Each row of numbers stands for one thing and depends on some of the facts below. Use the named rows to name the rest.

There are 3 kinds of fact about the things: Θ, Ω, Ψ.
Θ(bagal, b); Θ(bamin, e); Θ(befus, e); Θ(bekluk, c); Θ(biga, b); Θ(bosta, a)
Θ(brafluflem, e); Θ(braklis, f); Θ(brifol, a); Θ(brudrin, e); Θ(bruflevis, e); Θ(budrel, d)
Θ(busal, d); Θ(buvogar, c); Θ(dadibis, d); Θ(dadrer, d); Θ(damak, a); Θ(degek, b)
Θ(deliklu, e); Θ(denun, d); Θ(dezos, a); Θ(drelim, b); Θ(drime, d); Θ(druklar, c)
Θ(dubrer, c); Θ(dukoful, g); Θ(duske, d); Θ(favesor, a); Θ(febru, c); Θ(fezol, d)
Θ(fibragruk, e); Θ(flesim, f); Θ(flesko, d); Θ(floken, f); Θ(gadama, f); Θ(gemo, a)
Θ(grabol, e); Θ(greloko, a); Θ(grerok, b); Θ(greso, b); Θ(greti, a); Θ(grobom, a)
Θ(gumus, d); Θ(guplis, a); Θ(kaska, a); Θ(kebagu, f); Θ(kelubam, d); Θ(kestu, d)
Θ(klagir, e); Θ(klami, b); Θ(klesul, f); Θ(konom, b); Θ(koskasta, f); Θ(kotreken, f)
Θ(labru, g); Θ(legin, c); Θ(liflunir, g); Θ(likir, c); Θ(liren, d); Θ(litrun, g)
Θ(lufu, b); Θ(lusak, d); Θ(mono, b); Θ(mupla, d); Θ(muvek, f); Θ(noflel, c)
Θ(pemol, g); Θ(petul, f); Θ(pifa, a); Θ(planetrek, c); Θ(plirus, a); Θ(plison, c)
Θ(plubrol, d); Θ(pluge, a); Θ(plunik, g); Θ(putron, c); Θ(raflon, a); Θ(retun, a)
Θ(romok, a); Θ(roroste, g); Θ(sadrezo, e); Θ(sasan, b); Θ(satar, b); Θ(sifim, a)
Θ(sigum, a); Θ(skenak, c); Θ(skevis, c); Θ(skibram, b); Θ(skuvi, b); Θ(sobel, a)
Θ(sopos, f); Θ(sotu, a); Θ(stebufles, b); Θ(steplis, f); Θ(stistin, c); Θ(stokeki, b)
Θ(stoklam, b); Θ(stoveral, g); Θ(stovun, a); Θ(stubrun, a); Θ(tetrar, b); Θ(tofleplus, e)
Θ(tradrik, a); Θ(trizol, a); Θ(truna, b); Θ(varal, b); Θ(veti, f); Θ(vokas, f)
Θ(vutul, f); Θ(ziklin, a); Θ(zistem, a); Θ(zuskek, b); Θ(zuzen, f); Ω(bagal, 615)
Ω(bamin, 442); Ω(befus, 615); Ω(bekluk, 615); Ω(biga, 615); Ω(bosta, 615); Ω(bovel, 615)
Ω(brafluflem, 615); Ω(braklis, 615); Ω(brifol, 615); Ω(brudrin, 615); Ω(bruflevis, 615); Ω(bruzos, 442)
Ω(budrel, 442); Ω(busal, 615); Ω(buvogar, 615); Ω(dadibis, 442); Ω(dadrer, 442); Ω(daklal, 615)
Ω(damak, 615); Ω(degek, 442); Ω(deliklu, 615); Ω(denun, 442); Ω(dezos, 615); Ω(drelim, 442)
Ω(drime, 442); Ω(druklar, 615); Ω(dubrer, 615); Ω(dukoful, 442); Ω(duske, 615); Ω(dutrir, 615)
Ω(favesor, 615); Ω(febru, 615); Ω(fezol, 442); Ω(fibragruk, 442); Ω(flegostik, 615); Ω(flesim, 442)
Ω(flesko, 615); Ω(flipluk, 615); Ω(floken, 615); Ω(gadama, 615); Ω(gemo, 615); Ω(grabol, 615)
Ω(greloko, 615); Ω(grerok, 615); Ω(greso, 615); Ω(greti, 442); Ω(grobom, 615); Ω(gukom, 615)
Ω(gumus, 442); Ω(guplis, 615); Ω(kaska, 615); Ω(kebagu, 442); Ω(kelubam, 615); Ω(kestu, 615)
Ω(klagir, 615); Ω(klami, 615); Ω(klaris, 615); Ω(klesul, 442); Ω(konom, 615); Ω(koskasta, 615)
Ω(kotreken, 615); Ω(labru, 615); Ω(legin, 615); Ω(lepafem, 442); Ω(liflunir, 615); Ω(likir, 615)
Ω(liren, 615); Ω(litrun, 615); Ω(lufu, 615); Ω(lusak, 615); Ω(mono, 615); Ω(mupla, 615)
Ω(muvek, 615); Ω(noflel, 615); Ω(pemol, 442); Ω(petul, 615); Ω(pifa, 615); Ω(pipo, 615)
Ω(planetrek, 615); Ω(plirus, 615); Ω(plison, 615); Ω(plubrol, 442); Ω(pluge, 615); Ω(plunik, 615)
Ω(pluskis, 615); Ω(putron, 615); Ω(raflon, 442); Ω(retun, 615); Ω(romok, 442); Ω(roroste, 615)
Ω(sadrezo, 615); Ω(sasan, 615); Ω(satar, 442); Ω(sifim, 615); Ω(sigum, 615); Ω(skenak, 615)
Ω(skevis, 442); Ω(skibram, 615); Ω(skuvi, 442); Ω(sobel, 442); Ω(solem, 615); Ω(sopos, 615)
Ω(sotu, 615); Ω(stebufles, 442); Ω(steplis, 615); Ω(stistin, 615); Ω(stokeki, 615); Ω(stoklam, 442)
Ω(stoveral, 442); Ω(stovun, 615); Ω(stubrun, 442); Ω(stutis, 615); Ω(teba, 442); Ω(tetrar, 615)
Ω(tofleplus, 442); Ω(tradrik, 615); Ω(trazar, 615); Ω(trigon, 442); Ω(trizol, 615); Ω(truna, 615)
Ω(varal, 615); Ω(veti, 442); Ω(vokas, 442); Ω(vutul, 615); Ω(ziklin, 615); Ω(zistem, 615)
Ω(zuskek, 615); Ω(zuzen, 442); Ψ(bagal, varal); Ψ(befus, brafluflem); Ψ(bekluk, grabol); Ψ(biga, tofleplus)
Ψ(bosta, raflon); Ψ(bovel, solem); Ψ(braklis, drelim); Ψ(brifol, trazar); Ψ(brudrin, plirus); Ψ(bruflevis, fezol)
Ψ(bruzos, klaris); Ψ(budrel, veti); Ψ(busal, sifim); Ψ(buvogar, gadama); Ψ(daklal, befus); Ψ(degek, lusak)
Ψ(denun, buvogar); Ψ(drime, favesor); Ψ(druklar, gemo); Ψ(dubrer, kebagu); Ψ(duske, pipo); Ψ(dutrir, dukoful)
Ψ(favesor, romok); Ψ(febru, vutul); Ψ(fezol, floken); Ψ(fibragruk, zuzen); Ψ(flegostik, kelubam); Ψ(flesim, skenak)
Ψ(flipluk, stovun); Ψ(floken, dezos); Ψ(grabol, retun); Ψ(greloko, bamin); Ψ(grerok, busal); Ψ(greti, febru)
Ψ(grobom, sotu); Ψ(gumus, flipluk); Ψ(guplis, dubrer); Ψ(kebagu, budrel); Ψ(kestu, pluskis); Ψ(klami, tetrar)
Ψ(klesul, damak); Ψ(konom, vokas); Ψ(labru, liflunir); Ψ(legin, sigum); Ψ(liflunir, sobel); Ψ(liren, klagir)
Ψ(lusak, dutrir); Ψ(mupla, grobom); Ψ(noflel, satar); Ψ(pemol, dadibis); Ψ(petul, klesul); Ψ(pifa, stoklam)
Ψ(planetrek, muvek); Ψ(plirus, drime); Ψ(plison, grerok); Ψ(plubrol, zistem); Ψ(pluge, kestu); Ψ(plunik, petul)
Ψ(raflon, skevis); Ψ(romok, degek); Ψ(sadrezo, biga); Ψ(satar, flesim); Ψ(sifim, sadrezo); Ψ(skibram, pluge)
Ψ(skuvi, mupla); Ψ(sobel, mono); Ψ(sotu, truna); Ψ(stebufles, planetrek); Ψ(steplis, denun); Ψ(stistin, guplis)
Ψ(stoklam, zuskek); Ψ(stoveral, greso); Ψ(stovun, noflel); Ψ(stutis, bosta); Ψ(tetrar, duske); Ψ(tofleplus, skuvi)
Ψ(tradrik, bruzos); Ψ(trazar, stoveral); Ψ(trigon, tradrik); Ψ(trizol, labru); Ψ(varal, steplis); Ψ(veti, ziklin)
Ψ(vokas, likir); Ψ(vutul, gukom); Ψ(ziklin, kotreken); Ψ(zistem, plison); Ψ(zuskek, braklis)

Some rows with their names:
[ 26  47  13  -1  36  28 -24 -33  -1  15 -14  22   6  23  -4  48  -6  -7
  25 -17   6  37   3  43 -34 -17 -22 -12  10 -28  12 -20  61] : noflel
[  3 -30  -5   9 -40  -8  -8  -7 -10  -5  12   1  11  10  10 -10  12 -10
   7  -3 -13 -10  12  -3   9   5  10   2  10   7   7 -17   7] : lufu
[ -4 -12   2 -13   6  12 -12   7   6   9   3 -19  -6  23  -4  -1 -17  13
  -6 -15   5 -10   9  10  -9  -5   0  -6 -20   9  -8  13   5] : pluge
[-16 -16   4 -10   1   4 -20   0  -6  17  14  -6  -7   4  14  -5  14   2
  -6  -2  16 -16  11  -2  -7  -4  -5  -7 -12   3  -8   8   1] : grabol
[ -9 -13  -2 -14 -18  10 -20   3 -12 -13  24  -8 -12  27  -6 -17 -20  -2
  -4   9  -7 -20  -7  -6   6  -9   6   3 -13   3 -10   4  14] : retun
[-16 -18  13 -23   8  10   1  15  20   6  -6 -17   6  22  -1  14 -16   4
 -30 -10   3 -28   2   8 -27   0  19  -1 -19  20  -8  11  -3] : plirus
[ 29  32  -2 -21 -18 -15  44   3  28  36 -28 -45 -19 -51 -44 -31   4  30
  29  -2   2  17 -17 -14   2   2 -30  11 -15   0 -30  12 -15] : budrel
[ 31  30  -9   0 -14 -13  41 -19  30  14 -16 -30   3 -71 -22 -37  20  34
  21  -5  19   3   3 -17  10   4 -13   0   7   9 -31  16 -18] : veti
[-20 -15   0 -10 -17   2 -25  -4 -20   1  30   2 -11   8  13 -17  12  -9
  -5  16   7 -25  -1 -13   4  -6   0   0  -6  -2 -10   0   9] : klagir
[-13 -20  -1   0  18 -20 -11  -5   2  17  30  -9  -2  35 -27  -9 -36 -10
 -19  -8  -3  -5  13  20   6  -3  -9 -25 -10   8 -30   5 -18] : sotu
[  6  18  -1   7   1  -2  22  16   0 -12  10   5 -20  -4 -12  -1  -5   0
   7  26 -16   4 -32  -3  12   0   0  18  16 -15  -7   0   5] : dadrer
[-17  -5  14 -20   3  -6  11   6   8  -4 -21   5  20  -1   3  20   1 -19
 -24   0  -1 -12  -8  -8 -23   3  17   4   2  13  11  -8  -8] : dutrir
[ -2   7   6 -14  10   0   5   6  -7  -4 -13  -1   3   4  -9   3 -14  -4
   4  -9  -5   6 -10  -2 -11 -10 -16  -5   2  -3  12   0   1] : duske
[ -6   2  -1  -9 -16  -5  -7  -9 -20 -17   6  11   3   4  -3  -9  -2 -19
   4  12  -7  -1 -10 -16   7  -4  -1   3   6  -5   8 -11   9] : solem
[  9  18  -9  25  -3  -1  20 -11   1 -32  21  16   1 -29   5 -14  11   6
   1  25   0 -11 -14 -11  21   2  15   9  36  -6 -12   3   1] : zuzen
[ -8 -12  -2 -15 -14  10 -18   3 -10 -11  21 -10 -12  27  -6 -14 -21   0
  -4   6  -5 -19  -5  -3   4  -8   6   1 -14   3 -10   5  13] : kaska
[  2   8  -3   2  -9   0  -3 -26 -16 -36  12  16  19 -18   7 -19   1  -5
   2   4   5 -14  -3 -18   7 -11   3  -8  27   2   7  -4   7] : gadama
[  1  22   6   2   8  -5  -7 -15  -6  10 -19  23  11 -26  12  10  13 -18
   1   0   8  10   4 -10 -17  -7 -15  -7  -4 -11  19 -13 -20] : plunik
[-12  -9 -13   3  31  24  -8  48 -28 -31 -38   1 -15   2  30  -1  -8  27
  13 -21   3  34   2 -19  19   0 -14   8 -25  -2  63  26 -23] : busal

Which thing is each row?
No name comes twice in this set of rows, the named rows included.
[  9  12   2   3  16   8   3 -23   4  -9 -11   5  27 -23  11   0   7  14
   4 -24  19  -2  15   4 -13  -9  -6 -18  19   8   9   5   4] | steplis
[  9  18   2   8  21   2  27  20  15   5  -9  -5 -15  -9 -10  12  -2  13
   5   5  -7  12 -19  11  -1   3  -6  11  10  -9  -5   9  -3] | fezol
[  4   9  -5  -4 -20  -6   2 -28 -14 -31   9   8  18 -28  -1 -32   1  -4
   6   4   6 -14  -2 -26   8 -10   0  -8  20   5   1  -2   0] | kotreken
[ 15 -20  -7  31 -17  -5  18  11  20  17   4  -6  -4  -5  10   7  25  14
   7   1 -10   1  11  17  11  19  16  11  14   3  -9  -3  -2] | stebufles
[-19 -14  19 -13  14   9  35  38  54   7  -9 -15  -1  11   2  37  -6   6
 -52  15  -3 -46 -21  12 -33  16  53  23  -6  23 -26  15 -13] | romok
[  1 -35 -14  62  24 -54  18   4  16  35  33   4   2  13 -18   1  -3 -11
 -14  -4 -15  23  31  37  36  28  -2 -22  23   3 -33  -3 -52] | skuvi
[  4  17  -3   7  -2  -2  20  15  -3 -16  12   6 -20  -3 -11  -3  -5  -3
   7  29 -17   1 -35  -5  13  -1   1  20  18 -17  -8   0   6] | dadibis
[ 19 -18  -6  32 -12  -2  20  11  25  22  -1  -9  -3  -7  10  12  28  19
   8  -5  -7   3  15  22   6  18  14   9  13   4  -9  -2   0] | stoklam
[-27 -24  23 -33   8   8  11  23  34   3 -16 -14  17  22   3  29 -16  -5
 -52  -6   2 -47  -8   4 -44   3  39   5 -17  31  -8   9 -10] | favesor
[ 38  -1   0  46   2  23  -2 -12  21  31  18   5  -3  16  20  36  34  23
  29 -14  -5   9  19  61 -14   4   2  -1  39 -17 -11 -13  56] | satar
[ -7 -31  15  11 -11  -9  43  28  51  13 -18  -3  19  -6  18  40  27  -3
 -40   6 -11 -34  -3  12 -25  29  56  22  18  25  -7  -6 -18] | degek
[  4  30   3 -14  -2   4 -14 -18 -19 -18  -5  23   1  11 -14  10 -15 -29
   9  18  -8  19 -19  -7   1  -7  -3   5  -3 -18  13 -21  24] | skenak
[-30 -33 -14  16  34  -1 -28  27 -24   6   9   1 -17  11  30 -10   5  13
 -11 -13  19  13  29  -6  26   7 -13 -13 -27   4  18  26 -39] | sadrezo

The same things again, as new rows of numbers:
Some rows with their names:
[-21  -3  10  -1  -1 -24   0  25  24   1   6  -8  -6   1   1   1  -6  23
  10  -6  -1  16   4  -8   5  -7  16   2   7   2  -6  -1   3 -24] : muvek
[-20   3   1 -17   8 -17  -1  18  25  -8  -1  -6 -10 -21  20 -10 -19  34
  19  -3  -3   7   8  -4  14 -17  32   5  22 -19   0  -7   5 -36] : lusak
[-12   3   4  -3  10 -12   3  19  20  -6   7  -7   1  -5   2  15 -19  46
   4 -13   4  17  12 -10   9 -16  19  19   2 -19  -7  -5   5 -28] : daklal
[-15   0   5   1   4 -14   4  21  26  -2   8 -10   3  -1  -5   9 -13  33
   8 -12   0  20   3 -12   9 -12  16   8   3  -7  -7  -1   4 -26] : befus
[  3   4   3 -13  17  15  -1  43  28   7  20  -2   7   7  -2   3 -13  43
   4 -10   3  23 -13 -10   4 -12  10   5  10 -15  -8  -4  -7  -6] : raflon
[-14 -24  11 -22  17 -12   1  50  19  11  15  16  -2   1  12  -8   4  25
  20 -11  -3  19 -14 -10  16  -6  11   9  16 -10  -5  -2 -12 -18] : skevis
[-10   6   0  -2   4  -2   1  20  27  -4  12 -12   2   6  -4  11 -10  37
   7 -17   8  22   6  -9   4 -14  20   4   3   0  -7  -4   3 -19] : bosta
[-24 -20   6 -11   7 -27   5  25  15  -2   8   9  -4  -3  11   6   2  29
  19 -21   3  18  10 -11  19 -12  21  16   6  -6  -4  -3  -1 -34] : putron
[  4   5   0 -14  17  19  -2  43  29   8  18   0   6   4  -1   4 -20  43
   8 -10   3  24 -17 -10   3  -9  14   4  12 -11  -9  -6  -5 -10] : romok
[-18  -1   8  -2   2 -20   2  23  20   0   7  -4  -3  -2   1   8 -13  34
   7  -9   0  18   9 -10   8 -10  17  11   3  -7  -7  -3   5 -28] : petul
[  3  13  13  -9  30  -1  -1  41  24   0  11 -12   0 -12  11   8 -31  60
  -9  12  -7   8  -3  -2  -3 -12   7  20   9 -42  -7  -4  -1 -10] : pemol
[-23 -20   6 -12   6 -26   4  26  16  -1   8   9  -5  -3  12   6  -1  29
  21 -20   3  19   8 -11  18 -10  22  16   7  -3  -5  -4   0 -35] : buvogar
[-22  -3  10  -1  -1 -23   0  26  25   2   5  -8  -7   1   1   0  -7  23
  12  -7  -1  17   3  -8   4  -6  16   2   8   4  -7  -2   4 -25] : gadama
[  0  11  14  -8  27  -4  -4  43  28   1  10 -16  -4  -9  11   1 -24  50
  -5  14  -8   8  -7  -1  -6  -8   7  11  13 -31  -7  -3  -2  -6] : stoveral
[ -9  13  22   5   6 -51  11   1  24   2  31  -4  -5   2 -12  -1  32  26
 -26  -7 -15   5  31 -21  10  -6  -5   0  -1  -6  10  11 -11   9] : truna
[-20   0   8  -2   4 -19  -1  24  29  -2   5 -15  -5   2   2   0  -5  26
  13  -9   2  14   4  -7   3  -9  17   1  10   0  -6  -2   2 -20] : gukom
[-30  -2  23   9  -5 -28   8  29   3 -13  14 -17  16  21  -5   4  17  28
 -18   8  -4  19  20  15   9 -42  -2   2 -24 -36  -4  10  -4 -24] : grerok
[-25  -7  27 -16  24 -13   3  50   1  -9  10  -6  21  14  14  -5  12  44
 -10   5  -1  10  15  17  17 -49  -4  28  -5 -82  -5   3 -22 -19] : plubrol
[ -6   8  -2  -2   7   1   3  18  23  -6  12  -8   6   3  -4  18 -17  47
   2 -19   9  23  11 -10   7 -18  21  12  -1 -10  -8  -5   4 -23] : brifol

Which thing is each row?
No name comes twice in this set of rows, the named rows included.
[-14   2   4  -2   7 -13   1  21  24  -3   5  -9  -2  -3   3   9 -16  37
  10 -11   3  16   7  -8   6 -12  20  11   7  -9  -7  -4   4 -25] | flipluk
[  1   2   7 -14  23   6   1  41  20   5  16   4   7  -4   4   8 -23  52
   1  -6  -1  19  -6 -12  10 -13  10  20   8 -33  -7  -5  -5 -16] | trigon
[-11   2   3   1   7 -10   6  18  22  -4   9  -5   6  -4  -5  17 -21  43
   4 -14   1  22   8 -14  12 -15  17  17  -1 -16  -7  -3   6 -30] | bruflevis
[  2   0   7 -10  20   7   5  41  22   7  18   5  11  -3  -3  10 -23  48
   1  -7  -4  23 -11 -15  13 -13   7  17   5 -31  -7  -3  -5 -18] | fibragruk
[  7   6   1 -14  20  19   1  40  23   5  20   3  11   4  -2  11 -21  53
  -1 -12   4  24  -9 -11   8 -15  12  14   5 -25  -8  -5  -6 -10] | greti
[ -5  -3  11 -13  15  -2   0  46  21  11  15   6   1  -1   3   1 -18  38
   5  -1  -5  20 -13 -12   8  -6   8  11  11 -19  -8  -4  -4 -17] | flesim
[-16   2   6  -3   7 -15   1  21  25  -4   6 -11  -2  -1   2   8 -13  36
   8 -11   3  15   8  -9   6 -12  19  11   6  -9  -7  -3   3 -24] | trazar
[-27 -22   8 -10   4 -30   3  27  19   0   7   5  -7   0  11  -1   8  19
  23 -18   2  18   5  -9  16  -8  20   8   9   4  -4  -1  -2 -30] | likir
[-11  10  -6 -12  -1  -1   1  16  25  -7   6  -7  -3 -13   8  -7 -21  34
  12  -5  -4  15   1  -4  14 -17  31  -8  13  -6  -1  -4   7 -32] | dutrir
[  1  18   4 -17  17   7  -5  40  33   0   8 -16  -7 -18  17 -21 -26  38
   4  22 -16   5 -19   5  -1 -10  19 -16  25 -19   0  -3   0  -9] | dukoful
[-10  -3  13 -17  29  -8  -2  46  23   8   0   5  -3 -11  19  -3 -17  41
  16  -4  -4   8  -5  -4   6  -9  14  21  23 -33  -7  -7 -12 -17] | budrel
[ -9   6  -1  -2   5   0   0  20  28  -4  10 -11   2   5  -3  12 -13  38
   8 -17   8  22   5  -9   4 -14  21   4   4   1  -8  -4   4 -20] | stovun
[ -8  -4  13 -12  13  -6  -1  47  23  12  14   3   0   3   3  -6  -9  29
   7   0  -6  17 -14  -9   6  -5   6   3  13 -14  -6  -2  -8 -11] | zuzen
[-28   2  15   4  -2  -7   4  28   9 -16  12 -25  24  33  -7   3  23  30
 -10  -8   8  21  20  18   9 -50   4   0 -19 -36  -6   7 -11 -17] | zistem
[-21  -2  10 -11  18 -26   1  20  20  -7   0  -5  -5 -13  15   9 -16  45
  10 -11   4   9  20  -9  11 -16  21  30  11 -32  -6  -6   2 -32] | liren

